Here is a tiny trained network, its code and every weight. The questions are about switching its units off for an input and a class, where a switched-off unit gives its printed mean instead of its output.

import numpy as np


def w(rows, s, z=0):
    codes = np.array(rows[::2]) - 128.0
    scale = np.full(codes.shape[1], s)
    scale[-1] = z or s
    return codes * scale


def f(y):
    return y / 2 * (1 + np.tanh(0.7978845608 * (y + 0.044715 * y**3)))


def log_softmax(a):
    a = a - a.max(-1, keepdims=True)
    return a - np.log(np.exp(a).sum(-1, keepdims=True))


def net(x, mask):
    res = np.array(x, float).reshape(1, 2) / 4 @ E
    y = f(res @ A[0][:, :-1].T + A[0][:, -1])
    res = res + np.where(mask, y, B[0][:, -1]) @ B[0][:, :-1]
    return log_softmax(res[-1] @ U[:, :-1].T + U[:, -1])


A, B = {}, {}
E = w([
[58,196,124,71,129],'x0',
[136,173,180,129,251],'x1',
],0.017)
A[0] = w([
[199,113,122,149,170,254],'N0',
[69,179,117,66,105,228],'N1',
[155,67,128,185,104,186],'N2',
[166,124,141,148,172,163],'N3',
[74,158,108,107,127,155],'N4',
[116,127,77,123,81,237],'N5',
[140,135,188,124,166,167],'N6',
[134,48,101,161,78,230],'N7',
[75,248,162,96,171,215],'N8',
[180,124,187,156,198,150],'N9',
[104,147,146,207,188,142],'N10',
[98,227,186,72,149,209],'N11',
],0.018,0.0059)
B[0] = w([
[139,170,193,245,112,189],'N0',
[139,149,90,9,107,218],'N1',
[207,78,172,187,125,199],'N2',
[79,179,175,170,142,173],'N3',
[110,127,57,68,121,179],'N4',
[193,150,150,49,130,205],'N5',
[29,141,157,135,146,183],'N6',
[206,82,239,109,119,230],'N7',
[94,130,115,74,223,252],'N8',
[51,160,187,158,115,208],'N9',
[83,171,142,142,123,185],'N10',
[94,64,89,37,194,234],'N11',
],0.011,0.024)
U = w([
[157,140,166,91,177,254],'0',
[109,124,5,186,91,24],'1',
[93,169,177,188,47,112],'2',
[99,105,1,47,190,130],'3',
[56,144,150,123,218,107],'4',
[190,145,111,40,41,168],'5',
[249,31,203,166,127,151],'6',
[82,77,67,152,143,28],'7',
],0.0099,0.0038)

Each question gives the input, the list of numbers given to net, and the class t.
The units are the neurons (one row each of A and B). Each row of codes is followed by its name. A weight is (code - 128) times the scale printed after its matrix; where a second scale follows, it is the last column's (A, B and U).
mask holds one flag per neuron, in row order. A switched-off neuron (its flag False) gives its mean, the last column of its row in B, instead of its output. The means were averaged over made-up inputs and are rounded, as every weight is.
A unit's drop is (log p(t) with every unit on - log p(t) with that unit switched off) / (log p(t) with every unit on - log p(t) with every unit switched off).
The circuit of an input: a set's keep is (log p(t) with only the set's units on - log p(t) with every unit switched off) / (log p(t) with every unit on - log p(t) with every unit switched off). Starting from all 12 units, units are removed one at a time, each time the one whose removal leaves the highest keep (on an exact tie, the one counted first), for as long as the keep stays at least 0.8.
circuit, biggest first: the units of the circuit, biggest drop first
k most important neurons: the k neurons with the biggest drops, biggest first
drop of u: that unit's drop, to one decimal
input [7,8], class 3: circuit, biggest first	[N11]
input [7,-7], class 5: 2 most important neurons	[N5; N8]
input [6,-6], class 5: 3 most important neurons	[N8; N5; N11]
input [1,-1], class 5: 2 most important neurons	[N8; N11]
input [3,-3], class 5: 2 most important neurons	[N8; N11]
input [1,-3], class 5: 2 most important neurons	[N0; N2]
input [-7,1], class 6: drop of N2	0.6
input [-6,8], class 2: drop of N0	0.3
input [-7,2], class 2: drop of N9	0.4
input [-3,4], class 2: drop of N11	0.2
